Below is a small trained network, with its code and all its weights. Each question gives an input and a class and asks what happens when units are switched off, that is, made to give their printed mean instead of their output.

import numpy as np


def w(rows, s, z=0):
    codes = np.array(rows[::2]) - 128.0
    scale = np.full(codes.shape[1], s)
    scale[-1] = z or s
    return codes * scale


def norm(h):
    return h / np.sqrt((h * h).mean(-1, keepdims=True) + 1e-5)


def f(y):
    return np.maximum(y, 0)


def log_softmax(a):
    a = a - a.max(-1, keepdims=True)
    return a - np.log(np.exp(a).sum(-1, keepdims=True))


def net(x, mask):
    res = np.array(x, float).reshape(1, 8) / 4 @ E
    u = 0
    for l in range(3):
        y = f(norm(res) @ A[l][:, :-1].T + A[l][:, -1])
        res = res + np.where(mask[u : u + 4], y, B[l][:, -1]) @ B[l][:, :-1]
        u += 4
    return log_softmax(norm(res)[-1] @ U[:, :-1].T + U[:, -1])


A, B = {}, {}
E = w([
[127,127,124,131,129,131,123,128],'x0',
[131,124,129,127,132,134,127,129],'x1',
[127,131,131,123,125,126,133,127],'x2',
[45,45,151,1,98,60,36,97],'x3',
[103,128,119,127,102,151,106,250],'x4',
[129,129,133,127,130,117,133,130],'x5',
[98,15,92,128,5,109,202,111],'x6',
[129,125,129,130,137,125,130,129],'x7',
],0.0044)
A[0] = w([
[105,132,132,100,125,116,79,239,19],'L0N0',
[118,188,149,77,174,125,32,112,43],'L0N1',
[134,139,144,110,165,98,120,4,2],'L0N2',
[106,108,136,45,159,108,22,105,6],'L0N3',
],0.016,0.0023)
B[0] = w([
[191,143,73,166,43,236,48,111,209],'L0N0',
[143,57,73,151,211,115,146,247,228],'L0N1',
[180,133,69,175,27,235,41,156,207],'L0N2',
[66,194,234,63,121,77,189,1,247],'L0N3',
],0.0094,0.013)
A[1] = w([
[107,6,106,91,42,97,128,79,160],'L1N0',
[159,86,90,134,192,31,96,120,1],'L1N1',
[142,92,132,160,113,21,112,103,23],'L1N2',
[193,230,116,241,169,154,154,144,82],'L1N3',
],0.011,0.00099)
B[1] = w([
[154,125,97,186,248,68,157,252,216],'L1N0',
[75,137,149,191,79,112,193,166,137],'L1N1',
[138,80,89,81,146,135,90,158,135],'L1N2',
[42,145,238,23,134,61,128,2,249],'L1N3',
],0.0058,0.011)
A[2] = w([
[159,152,135,141,216,145,135,129,2],'L2N0',
[164,130,100,149,104,166,107,106,51],'L2N1',
[128,87,105,155,178,102,166,180,108],'L2N2',
[145,129,113,134,247,102,122,201,87],'L2N3',
],0.015,0.00064)
B[2] = w([
[66,101,144,243,139,46,62,203,190],'L2N0',
[196,205,94,195,152,171,158,117,211],'L2N1',
[111,75,127,107,235,115,60,197,210],'L2N2',
[169,38,51,101,80,47,254,138,254],'L2N3',
],0.0071,0.0086)
U = w([
[58,181,236,60,137,87,170,7,253],'0',
[203,165,71,196,63,253,69,129,97],'1',
[126,19,79,147,197,44,168,227,40],'2',
],0.0058,0.00058)

Each question gives the input, the list of numbers given to net, and the class t.
The units are the neurons (one row each of A and B). Each row of codes is followed by its name. A weight is (code - 128) times the scale printed after its matrix; where a second scale follows, it is the last column's (A, B and U).
mask holds one flag per neuron, layer by layer. A switched-off neuron (its flag False) gives its mean, the last column of its row in B, instead of its output. The means were averaged over made-up inputs and are rounded, as every weight is.
A unit's drop is (log p(t) with every unit on - log p(t) with that unit switched off) / (log p(t) with every unit on - log p(t) with every unit switched off).
The circuit of an input: a set's keep is (log p(t) with only the set's units on - log p(t) with every unit switched off) / (log p(t) with every unit on - log p(t) with every unit switched off). Starting from all 12 units, units are removed one at a time, each time the one whose removal leaves the highest keep (on an exact tie, the one counted first), for as long as the keep stays at least 0.8.
circuit, biggest first: the units of the circuit, biggest drop first
most important unit: the unit with the biggest drop
top k neurons: the k neurons with the biggest drops, biggest first
k most important neurons of layer l: the k neurons of layer l with the biggest drops, biggest first
drop of u: that unit's drop, to one decimal
input [-7,-8,-1,-8,0,-1,2,2], class 0: most important unit : L0N1
input [-8,0,5,-2,-1,3,2,1], class 0: top 4 neurons : L0N1, L0N2, L1N3, L0N0
input [-3,-8,-2,-8,5,-7,-5,2], class 0: top 3 neurons : L1N3, L0N1, L0N2
input [5,7,3,-6,5,-6,2,-5], class 0: circuit, biggest first : L0N1, L0N2
input [7,-6,0,-8,-7,-7,2,3], class 0: top 2 neurons : L1N3, L0N0
input [-7,-1,1,6,3,-2,-6,-5], class 0: top 3 neurons : L0N3, L1N0, L0N0
input [-1,-1,6,-7,0,8,-2,-3], class 0: top 2 neurons : L0N1, L1N3
input [-5,0,-5,0,-6,8,-8,8], class 2: top 2 neurons : L0N1, L0N0
input [-5,1,6,4,6,4,-3,-5], class 1: top 3 neurons : L0N0, L1N3, L0N1
input [-4,-1,5,-3,2,1,1,-7], class 0: top 2 neurons : L0N1, L0N2
input [-8,1,6,6,-2,-3,-8,6], class 2: top 2 neurons : L0N1, L1N3
input [5,1,7,8,6,5,4,3], class 0: 2 most important neurons of layer 0 : L0N3, L0N2
input [5,6,-3,5,6,4,-4,4], class 1: top 3 neurons : L0N0, L1N3, L0N1
input [6,-2,-7,1,-7,7,7,6], class 1: top 2 neurons : L0N2, L0N1
input [-7,3,-2,2,3,3,1,4], class 1: most important unit : L0N0
input [-7,3,-7,8,2,4,5,-7], class 0: 2 most important neurons of layer 0 : L0N3, L0N1
input [5,2,5,1,6,-1,-4,4], class 1: drop of L0N0 : 2.2
input [5,-7,-6,-1,3,0,2,4], class 1: drop of L2N2 : 0.0
input [-8,-3,-8,-1,8,2,-1,5], class 1: drop of L0N0 : 0.1
input [5,6,-3,0,-3,3,2,-6], class 1: most important unit : L0N2
